A =
array([ 0.353,  5.791, -5.869,  2.494, -8.444, -3.449, -7.972,  4.412,
       -6.205,  7.001,  0.097,  7.987])
A[-12]: 0.353
A[-7]: -3.449
A[-11]: 5.791
A[-9]: 2.494
A[-4]: -6.205
A[-2]: 0.097
A[-10]: -5.869

arr = [ 3.188 -6.773  2.397  2.716]
arr[0] = 3.188
arr[-3] = -6.773
arr[2] = 2.397

X =
array([[357, 717, 689, 806, 215, 452, 780, 481, 379, 289, 811, 688, 398],
       [763, 536, 599, 544,  73, 301, 511, 607, 645, 288, 584, 558, 625],
       [319, 397, 421, 325, 168, 459, 654, 447, 412, 201, 385, 409, 630],
       [427, 371, 423, 318, 740, 445, 633,  71, 628, 335, 384, 391, 254],
       [562, 469, 403, 409, 645, 539, 452, 373, 490, 447, 464, 436, 423],
       [223, 441, 451, 540, 455, 557, 507, 406, 230, 517, 520, 462, 343],
       [742, 612, 669, 657, 616, 324, 714, 247, 794, 320, 680, 637, 158],
       [537, 370, 377, 410, 741, 664, 390, 638, 381, 659, 332, 405, 475]])
X[0,0] = 357
X[:, 2] = [689, 599, 421, 423, 403, 451, 669, 377]
X[4] = [562, 469, 403, 409, 645, 539, 452, 373, 490, 447, 464, 436, 423]
X[3,5] = 445
X[2,8] = 412
X[3,1] = 371
X[4,4] = 645
X[:, 1] = [717, 536, 397, 371, 469, 441, 612, 370]
X[2] = [319, 397, 421, 325, 168, 459, 654, 447, 412, 201, 385, 409, 630]
X[1,7] = 607
X[7,8] = 381
X[0,9] = 289
X[7,11] = 405
X[2,7] = 447
X[1,0] = 763
X[7] = [537, 370, 377, 410, 741, 664, 390, 638, 381, 659, 332, 405, 475]
X[1,9] = 288
X[0,3] = 806
X[6,3] = 657
X[4,5] = 539
X[2,2] = 421
X[:, 12] = [398, 625, 630, 254, 423, 343, 158, 475]
X[0,12] = 398
X[:, 11] = [688, 558, 409, 391, 436, 462, 637, 405]
X[3] = [427, 371, 423, 318, 740, 445, 633, 71, 628, 335, 384, 391, 254]
X[3,8] = 628
X[:, 5] = [452, 301, 459, 445, 539, 557, 324, 664]
X[3,10] = 384
X[:, 8] = [379, 645, 412, 628, 490, 230, 794, 381]
X[6,4] = 616
X[2,10] = 385
X[:, 7] = [481, 607, 447, 71, 373, 406, 247, 638]
X[4,7] = 373

B =
[[ 6.386  3.803 -3.973  3.306 -2.850]
 [ 1.601 -0.815  1.837 -6.287  1.988]
 [-1.709 -2.410 -1.979  1.356  5.023]
 [-3.380  1.447  2.901  0.707 -3.678]]
B[0, 0] = 6.386
B[2] = [-1.709, -2.410, -1.979, 1.356, 5.023]
B[0, 2] = -3.973
B[3, 4] = -3.678
B[1, 2] = 1.837
B[1, 4] = 1.988
B[1, 3] = -6.287
B[1, 0] = 1.601
B[:, 0] = [6.386, 1.601, -1.709, -3.380]
B[:, 4] = [-2.850, 1.988, 5.023, -3.678]
B[0, 1] = 3.803
B[2, 3] = 1.356

x =
[[ 45  28 -31  -5]
 [ 45  32 -29 -11]
 [ 44  36 -28 -18]
 [ 45  21 -33   8]
 [ 44  41 -27 -27]
 [ 45  23 -32   4]]
Indices start at 0.
row 0 col 0 -> 45
row 2 col 0 -> 44
row 4 col 3 -> -27
row 5 col 3 -> 4
row 5 col 0 -> 45
row 3 col 2 -> -33
row 0 col 2 -> -31
row 2 col 1 -> 36
row 5 col 1 -> 23
row 0 col 3 -> -5
row 4 col 2 -> -27
row 4 col 1 -> 41

m = 3005	8671	4087	3227	2655
m[-5] => 3005
m[-3] => 4087
m[3] => 3227

a =
[ 3.329  0.041  0.693  1.054  0.418 -1.693  1.199  1.701  4.525  6.353
 -1.844  2.545]
a[0] = 3.329
a[5] = -1.693
a[2] = 0.693
a[9] = 6.353
a[6] = 1.199
a[3] = 1.054

grid =
675  748  541  649  660  740  533  488  469  478  481  716  463  516  707
726  639  497  438  483  597  616  270  477  420  816  621  370  513  840
495  209  737  441  673  696  508  687  711  708  747  571  569  563  410
499  669  694  595  505  564  430  643  543  816  537  658  678  675  764
899  658  629  626  832  684  502  667  674  755  334  941  639  397  408
648  658  531  760  600  568  889  874  714  415  519  213  618  805  646
308  541  461  751  652  455  775  639  412  707  415  591  456  455  712
Indices start at 0.
row 0 col 0 -> 675
row 0 col 10 -> 481
row 1 col 12 -> 370
row 3 col 2 -> 694
row 3 col 0 -> 499
row 1 col 11 -> 621
row 1 col 14 -> 840
row 6 col 11 -> 591
row 4 col 5 -> 684
row 4 col 6 -> 502
row 6 col 1 -> 541
row 0 col 3 -> 649
row 1 col 1 -> 639
row 6 col 0 -> 308
row 3 col 13 -> 675
row 4 col 3 -> 626
row 2 col 1 -> 209
row 3 col 7 -> 643
row 2 col 13 -> 563
row 3 col 12 -> 678
row 4 col 10 -> 334
row 5 col 9 -> 415
row 5 col 2 -> 531
row 6 col 6 -> 775
row 0 col 5 -> 740
row 0 col 6 -> 533
row 0 col 1 -> 748
row 2 col 14 -> 410
row 3 col 1 -> 669
row 1 col 3 -> 438
row 4 col 13 -> 397
row 3 col 4 -> 505
row 5 col 6 -> 889
row 4 col 4 -> 832

W =
1.450; -0.635; 0.810; 1.787; 6.376; -4.241; -2.903; 0.181; -3.388; -0.108; -0.080; -4.875; -0.303; 3.867; 4.690
3.420; 6.390; -1.858; -2.383; 0.636; 5.531; 5.165; 6.232; 0.749; 1.267; 5.858; 1.464; -4.839; -5.739; 1.570
4.884; -2.384; 5.162; -1.579; -0.042; 0.502; 2.519; -4.702; -1.418; 0.863; 3.129; -1.844; 5.953; -2.048; -5.737
Indices start at 0.
(0, 0) = 1.450
(1, 9) = 1.267
(1, 7) = 6.232
(2, 8) = -1.418
(1, 0) = 3.420
(1, 1) = 6.390
(2, 9) = 0.863
(0, 11) = -4.875
(0, 12) = -0.303
(2, 12) = 5.953
(1, 10) = 5.858
(1, 14) = 1.570
(1, 13) = -5.739
(2, 0) = 4.884
(2, 7) = -4.702
(2, 6) = 2.519
(0, 8) = -3.388
(1, 8) = 0.749
(0, 1) = -0.635
(0, 7) = 0.181
(1, 11) = 1.464
(1, 2) = -1.858
(2, 5) = 0.502
(2, 2) = 5.162
(1, 6) = 5.165

M = [ 1.528 -3.360  0.632 -0.131  6.751  6.402]
M[0] = 1.528
M[3] = -0.131
M[5] = 6.402

data =
[[ 0.979 -1.019  1.001  0.549 -0.258 -0.257 -1.009 -1.165]
 [-0.305 -0.719 -0.291 -0.059 -0.526 -0.111 -0.249  0.157]
 [-0.455  0.070 -0.426 -0.474 -0.138 -1.193  0.044 -0.236]
 [ 0.228  2.034  1.062 -0.144 -0.248  0.055 -0.415 -0.362]
 [ 0.397 -1.103  0.944  0.302 -0.258 -0.225 -0.627 -1.021]
 [ 0.442 -0.841  0.910  0.471 -0.618  0.040 -0.390 -1.856]
 [ 2.161 -0.047  1.144  1.730 -1.036 -0.043  1.667 -1.527]
 [-0.106 -0.722 -0.137 -0.500  0.401 -0.227 -0.508  0.208]
 [ 1.331 -1.089 -0.485  0.282 -0.048 -1.062  1.092 -0.894]
 [ 1.163  0.028  0.437 -1.829 -0.776 -1.509  0.446 -0.700]]
Indices start at 0.
(0, 0)	0.979
(4, 3)	0.302
(7, 2)	-0.137
(2, 7)	-0.236
(7, 0)	-0.106
(4, 1)	-1.103
(1, 0)	-0.305
(7, 7)	0.208
(6, 3)	1.730
(4, 0)	0.397
(8, 3)	0.282
(4, 6)	-0.627
(9, 5)	-1.509
(6, 6)	1.667
(2, 6)	0.044
(3, 5)	0.055
(5, 4)	-0.618
(2, 5)	-1.193
(2, 1)	0.070
(6, 2)	1.144
(7, 6)	-0.508
(5, 0)	0.442
(7, 3)	-0.500
(5, 6)	-0.390
(6, 5)	-0.043
(6, 4)	-1.036
(8, 0)	1.331
(8, 1)	-1.089
(2, 3)	-0.474
(4, 2)	0.944
(9, 4)	-0.776
(0, 2)	1.001
(9, 1)	0.028
(8, 6)	1.092
